Below is a small trained network, with its code and all its weights. Each question gives an input and a target symbol and asks what happens when units are switched off, that is, made to give their printed mean instead of their output.

import numpy as np


def w(rows, s, z=0):
    codes = np.array(rows[::2]) - 128.0
    scale = np.full(codes.shape[1], s)
    scale[-1] = z or s
    return codes * scale


def norm(h):
    return h / np.sqrt((h * h).mean(-1, keepdims=True) + 1e-5)


def f(y):
    return np.maximum(y, 0)


def softmax(a):
    e = np.exp(a - a.max(-1, keepdims=True))
    return e / e.sum(-1, keepdims=True)


def log_softmax(a):
    a = a - a.max(-1, keepdims=True)
    return a - np.log(np.exp(a).sum(-1, keepdims=True))


def net(x, mask):
    ids = ['ΔΘαζπτ'.index(c) for c in x.split()]
    T = len(ids)
    res = E[ids] + P[:T]
    u = 0
    for l in range(2):
        r = norm(res)
        for j in range(2):
            rows = slice(4 * j, 4 * j + 4)
            q, k, v = (r @ M[l][rows].T for M in (Q, K, V))
            z = softmax(np.where(np.tri(T) > 0, q @ k.T / 4**0.5, -1e9)) @ v
            o = O[l][rows]
            res = res + np.where(mask[u + j], z, o[:, -1]) @ o[:, :-1]
        u += 2
        y = f(norm(res) @ A[l][:, :-1].T + A[l][:, -1])
        res = res + np.where(mask[u : u + 8], y, B[l][:, -1]) @ B[l][:, :-1]
        u += 8
    return log_softmax(norm(res)[-1] @ U[:, :-1].T + U[:, -1])


Q, K, V, O, A, B = {}, {}, {}, {}, {}, {}
E = w([
[128,118,140],'Δ',
[2,184,193],'Θ',
[85,231,58],'α',
[165,143,153],'ζ',
[132,100,144],'π',
[108,141,123],'τ',
],0.026)
P = w([
[9,148,104],'0',
[139,136,40],'1',
[148,72,251],'2',
[213,165,138],'3',
[147,121,54],'4',
[158,51,247],'5',
[229,107,86],'6',
],0.013)
Q[0] = w([
[157,88,209],'L0H0',
[72,171,76],'L0H0',
[153,192,209],'L0H0',
[252,93,234],'L0H0',
[227,159,91],'L0H1',
[116,118,115],'L0H1',
[64,37,48],'L0H1',
[100,132,149],'L0H1',
],0.022)
K[0] = w([
[37,156,161],'L0H0',
[201,102,133],'L0H0',
[87,59,166],'L0H0',
[3,129,112],'L0H0',
[102,80,153],'L0H1',
[152,120,132],'L0H1',
[237,115,156],'L0H1',
[129,143,114],'L0H1',
],0.028)
V[0] = w([
[142,134,128],'L0H0',
[33,119,127],'L0H0',
[99,179,110],'L0H0',
[150,181,114],'L0H0',
[29,2,156],'L0H1',
[136,52,211],'L0H1',
[181,183,122],'L0H1',
[73,48,150],'L0H1',
],0.0057)
O[0] = w([
[117,118,124,111],'L0H0',
[215,215,171,253],'L0H0',
[132,167,149,193],'L0H0',
[94,120,128,123],'L0H0',
[177,254,215,220],'L0H1',
[182,228,148,87],'L0H1',
[112,82,88,75],'L0H1',
[160,207,181,176],'L0H1',
],0.0089,0.0031)
A[0] = w([
[154,125,154,82],'L0N0',
[252,132,82,135],'L0N1',
[247,67,99,126],'L0N2',
[124,143,78,67],'L0N3',
[163,150,128,55],'L0N4',
[172,45,250,116],'L0N5',
[91,120,175,172],'L0N6',
[66,102,163,1],'L0N7',
],0.023,0.0033)
B[0] = w([
[127,161,143,165],'L0N0',
[56,127,133,228],'L0N1',
[47,205,77,227],'L0N2',
[83,178,123,155],'L0N3',
[116,134,157,163],'L0N4',
[209,2,177,254],'L0N5',
[148,113,81,175],'L0N6',
[178,118,173,153],'L0N7',
],0.039,0.012)
Q[1] = w([
[159,174,106],'L1H0',
[136,107,207],'L1H0',
[186,192,134],'L1H0',
[251,154,118],'L1H0',
[147,175,210],'L1H1',
[130,131,143],'L1H1',
[101,142,133],'L1H1',
[98,128,78],'L1H1',
],0.028)
K[1] = w([
[119,178,94],'L1H0',
[223,125,170],'L1H0',
[166,207,92],'L1H0',
[246,161,3],'L1H0',
[207,219,179],'L1H1',
[143,135,145],'L1H1',
[135,156,165],'L1H1',
[80,125,97],'L1H1',
],0.021)
V[1] = w([
[119,168,166],'L1H0',
[114,134,126],'L1H0',
[11,158,87],'L1H0',
[164,64,78],'L1H0',
[55,174,189],'L1H1',
[137,132,118],'L1H1',
[193,163,57],'L1H1',
[186,93,80],'L1H1',
],0.013)
O[1] = w([
[135,66,122,203],'L1H0',
[137,110,125,140],'L1H0',
[243,23,107,190],'L1H0',
[126,248,144,3],'L1H0',
[213,34,196,254],'L1H1',
[133,136,125,125],'L1H1',
[174,176,115,117],'L1H1',
[61,199,76,30],'L1H1',
],0.012,0.0031)
A[1] = w([
[62,231,229,89],'L1N0',
[99,241,81,2],'L1N1',
[143,172,5,108],'L1N2',
[30,173,55,174],'L1N3',
[128,191,184,75],'L1N4',
[84,50,119,100],'L1N5',
[32,98,216,89],'L1N6',
[213,143,76,133],'L1N7',
],0.021,0.0097)
B[1] = w([
[101,90,254,231],'L1N0',
[127,90,17,157],'L1N1',
[119,220,49,181],'L1N2',
[136,37,205,240],'L1N3',
[80,73,151,155],'L1N4',
[82,29,128,217],'L1N5',
[184,224,63,251],'L1N6',
[174,196,158,178],'L1N7',
],0.042,0.011)
U = w([
[183,117,144,115],'Δ',
[172,60,98,84],'Θ',
[87,107,57,135],'α',
[6,142,98,161],'ζ',
[65,169,203,95],'π',
[105,164,63,253],'τ',
],0.018,0.0065)

Each question gives the input, a string of symbols that net reads in full, and the target symbol t.
The units are the heads (4 rows each of Q, K, V and O) and the neurons (one row each of A and B). Each row of codes is followed by its name. A weight is (code - 128) times the scale printed after its matrix; where a second scale follows, it is the last column's (O, A, B and U).
mask holds one flag per unit, layer by layer, with each layer's heads first. A switched-off unit (its flag False) gives its mean, the last column of its rows in O or B, instead of its output. The means were averaged over made-up inputs and are rounded, as every weight is.
A unit's drop is (log p(t) with every unit on - log p(t) with that unit switched off) / (log p(t) with every unit on - log p(t) with every unit switched off).
The circuit of an input: a set's keep is (log p(t) with only the set's units on - log p(t) with every unit switched off) / (log p(t) with every unit on - log p(t) with every unit switched off). Starting from the 12 units with the biggest drops (on a tie, the unit counted first), units are removed one at a time, each time the one whose removal leaves the highest keep (on an exact tie, the one counted first), for as long as the keep stays at least 0.8.
units of the circuit, in order: the units of the circuit, biggest drop first
most important unit: the unit with the biggest drop
top k neurons: the k neurons with the biggest drops, biggest first
k most important neurons of layer l: the k neurons of layer l with the biggest drops, biggest first
which heads matter: for each layer, one digit per head in row order, 1 if its drop is at least 0.15 and else 0, layers parted by /
input τ τ τ π, target τ: 4 most important neurons of layer 0 => L0N1, L0N5, L0N2, L0N6
input τ τ π Θ π Θ, target Θ: units of the circuit, in order => L1N0, L0N6
input τ π π ζ, target τ: units of the circuit, in order => L1N6, L0N1
input τ π Θ, target Δ: which heads matter => 00 / 10
input π π τ π π, target ζ: units of the circuit, in order => L0N2
input τ Θ Θ, target Θ: 4 most important neurons of layer 0 => L0N2, L0N5, L0N7, L0N3
input π τ Δ τ α π π, target τ: 2 most important neurons of layer 0 => L0N5, L0N2
input π π π π π π Δ, target π: 2 most important neurons of layer 0 => L0N1, L0N2
input α τ π π π α ζ, target π: 4 most important neurons of layer 0 => L0N2, L0N1, L0N5, L0N6
input π π Θ π π π π, target π: units of the circuit, in order => L0N2, L0H1
input α π π Θ Δ, target α: top 3 neurons => L0N5, L0N1, L0N2
input α τ π α Θ π π, target α: top 3 neurons => L0N6, L0N1, L0N5
input π π α π, target π: top 3 neurons => L0N2, L1N0, L0N3
input π τ α, target Δ: most important unit => L0N1
input π π Θ τ π τ Δ, target τ: which heads matter => 01 / 11
input Δ τ α, target Δ: 2 most important neurons of layer 0 => L0N2, L0N5
input τ α π τ, target τ: which heads matter => 10 / 10
input α π π α, target α: 4 most important neurons of layer 0 => L0N5, L0N3, L0N7, L0N6
input τ π Δ π α, target τ: top 2 neurons => L0N5, L0N1
input Θ π ζ π π τ Δ, target π: top 3 neurons => L0N1, L0N5, L1N6
input ζ τ Θ α α π π, target α: most important unit => L1H0
input π τ τ τ Δ τ τ, target τ: top 2 neurons => L0N2, L1N6
